Below are the code and all the weights of a small trained network. Each question names an input and a target symbol and asks about switching units off, where a switched-off unit gives its printed mean instead of its output.

import numpy as np


def w(rows, s, z=0):
    codes = np.array(rows[::2]) - 128.0
    scale = np.full(codes.shape[1], s)
    scale[-1] = z or s
    return codes * scale


def norm(h):
    return h / np.sqrt((h * h).mean(-1, keepdims=True) + 1e-5)


def f(y):
    return y / 2 * (1 + np.tanh(0.7978845608 * (y + 0.044715 * y**3)))


def softmax(a):
    e = np.exp(a - a.max(-1, keepdims=True))
    return e / e.sum(-1, keepdims=True)


def log_softmax(a):
    a = a - a.max(-1, keepdims=True)
    return a - np.log(np.exp(a).sum(-1, keepdims=True))


def net(x, mask):
    ids = ['ΘΨαβγδεζηλμπστ'.index(c) for c in x.split()]
    T = len(ids)
    res = E[ids] + P[:T]
    r = norm(res)
    for j in range(2):
        rows = slice(2 * j, 2 * j + 2)
        q, k, v = (r @ M[0][rows].T for M in (Q, K, V))
        z = softmax(np.where(np.tri(T) > 0, q @ k.T / 2**0.5, -1e9)) @ v
        o = O[0][rows]
        res = res + np.where(mask[j], z, o[:, -1]) @ o[:, :-1]
    y = f(norm(res) @ A[0][:, :-1].T + A[0][:, -1])
    res = res + np.where(mask[2:6], y, B[0][:, -1]) @ B[0][:, :-1]
    return log_softmax(norm(res)[-1] @ U[:, :-1].T + U[:, -1])


Q, K, V, O, A, B = {}, {}, {}, {}, {}, {}
E = w([
[109,126,88,69,103,234,239],'Θ',
[57,165,111,82,114,70,169],'Ψ',
[75,112,113,95,61,88,165],'α',
[70,126,141,91,183,237,114],'β',
[147,92,142,105,164,207,186],'γ',
[21,130,105,94,167,226,142],'δ',
[19,92,158,166,115,92,132],'ε',
[43,132,150,132,121,91,253],'ζ',
[138,122,158,87,131,137,238],'η',
[94,34,91,105,129,141,157],'λ',
[114,157,174,94,193,189,209],'μ',
[187,126,57,41,140,165,173],'π',
[173,104,185,125,102,166,98],'σ',
[160,133,191,70,41,94,140],'τ',
],0.012)
P = w([
[141,141,84,150,82,164,254],'0',
[81,119,149,98,80,135,119],'1',
[148,136,93,162,96,139,199],'2',
[93,122,162,119,101,116,87],'3',
[166,133,104,173,114,121,172],'4',
[117,125,172,137,130,112,67],'5',
[176,136,110,175,138,95,140],'6',
[120,129,179,143,142,140,79],'7',
[167,136,91,160,144,165,200],'8',
],0.0085)
Q[0] = w([
[76,100,118,82,135,175,158],'H0',
[171,82,2,244,175,78,132],'H0',
[118,129,134,81,102,192,138],'H1',
[175,148,70,182,128,115,119],'H1',
],0.0085)
K[0] = w([
[128,107,110,82,244,52,163],'H0',
[21,56,37,123,107,138,170],'H0',
[182,92,191,118,209,131,83],'H1',
[54,233,240,122,10,253,189],'H1',
],0.0073)
V[0] = w([
[62,173,91,184,185,208,167],'H0',
[164,172,155,61,220,90,225],'H0',
[82,206,138,130,117,188,158],'H1',
[87,120,254,199,146,129,175],'H1',
],0.006)
O[0] = w([
[154,103,59,220,56,84,30,243],'H0',
[170,147,177,166,184,2,43,254],'H0',
[98,222,171,123,245,154,156,232],'H1',
[106,85,222,149,133,169,171,161],'H1',
],0.0088,0.0044)
A[0] = w([
[206,137,190,157,68,254,18,53],'N0',
[35,91,199,113,73,81,91,253],'N1',
[198,58,155,9,88,161,26,136],'N2',
[209,181,154,106,52,27,197,56],'N3',
],0.0063,0.004)
B[0] = w([
[150,140,80,136,75,183,129,175],'N0',
[161,108,128,117,66,113,91,253],'N1',
[8,158,108,27,104,76,158,149],'N2',
[86,96,95,67,142,197,111,170],'N3',
],0.013,0.0027)
U = w([
[143,229,76,159,126,145,196,177],'Θ',
[83,192,66,71,159,72,114,204],'Ψ',
[96,72,63,70,60,136,125,175],'α',
[110,159,106,170,151,203,72,115],'β',
[225,128,136,187,130,104,140,221],'γ',
[38,159,93,177,144,178,99,73],'δ',
[86,151,178,199,48,133,145,57],'ε',
[51,168,151,174,108,79,200,2],'ζ',
[84,111,169,66,186,131,192,176],'η',
[127,31,78,172,110,144,153,138],'λ',
[169,183,230,114,141,91,114,139],'μ',
[245,159,50,65,138,122,123,34],'π',
[236,147,144,118,38,201,112,94],'σ',
[83,123,193,58,82,189,166,73],'τ',
],0.011,0.0026)

Each question gives the input, a string of symbols that net reads in full, and the target symbol t.
The units are the heads (2 rows each of Q, K, V and O) and the neurons (one row each of A and B). Each row of codes is followed by its name. A weight is (code - 128) times the scale printed after its matrix; where a second scale follows, it is the last column's (O, A, B and U).
mask holds one flag per unit, heads first, then neurons. A switched-off unit (its flag False) gives its mean, the last column of its rows in O or B, instead of its output. The means were averaged over made-up inputs and are rounded, as every weight is.
A unit's drop is (log p(t) with every unit on - log p(t) with that unit switched off) / (log p(t) with every unit on - log p(t) with every unit switched off).
The circuit of an input: a set's keep is (log p(t) with only the set's units on - log p(t) with every unit switched off) / (log p(t) with every unit on - log p(t) with every unit switched off). Starting from all 6 units, units are removed one at a time, each time the one whose removal leaves the highest keep (on an exact tie, the one counted first), for as long as the keep stays at least 0.8.
units of the circuit, in order: the units of the circuit, biggest drop first
top k neurons: the k neurons with the biggest drops, biggest first
which heads matter: for each layer, one digit per head in row order, 1 if its drop is at least 0.15 and else 0, layers parted by /
drop of u: that unit's drop, to one decimal
input Ψ Θ γ γ Θ λ σ η, target τ: units of the circuit, in order	(H0)
input Θ η λ β, target α: units of the circuit, in order	(H1; N2; N1)
input σ Ψ σ γ λ λ, target α: which heads matter	01
input β Θ μ α ζ σ, target τ: which heads matter	10
input Θ Θ Θ β η, target η: units of the circuit, in order	(N3; H1)
input η β λ δ μ π η δ, target Ψ: units of the circuit, in order	(H1; H0)
input σ Θ λ π, target Ψ: which heads matter	01
input β Θ Θ λ Θ δ, target α: units of the circuit, in order	(H1; N1)
input η μ β γ Θ Θ τ, target τ: units of the circuit, in order	(N3; H0)
input Θ μ η π Θ μ σ β, target τ: units of the circuit, in order	(H0; N2; H1)
input τ σ Θ γ Θ Ψ γ Θ, target σ: units of the circuit, in order	(N0; N2)
input Θ σ π η λ α, target α: units of the circuit, in order	(H1; H0)
input ε γ Θ Θ μ η Θ ζ, target μ: units of the circuit, in order	(H0; N1)
input β γ δ Θ Θ τ σ, target σ: units of the circuit, in order	(N0)
input Θ Ψ Ψ μ γ γ Θ Θ, target σ: top 2 neurons	(N0; N1)
input Θ Θ Θ Θ, target Θ: top 3 neurons	(N3; N1; N2)
input γ Θ γ γ Θ π π Θ η, target η: top 3 neurons	(N3; N1; N0)
input δ Θ η λ Θ γ, target α: top 2 neurons	(N2; N0)
input η σ ζ π γ σ γ Ψ, target τ: top 2 neurons	(N1; N2)
input γ Θ γ γ λ λ σ γ α, target α: top neuron	(N3)
input β μ Θ λ ε γ, target α: drop of N2	0.6
input δ Ψ β Θ γ λ β π, target Ψ: drop of N3	0.0
input Θ ζ σ γ, target τ: drop of H1	0.1
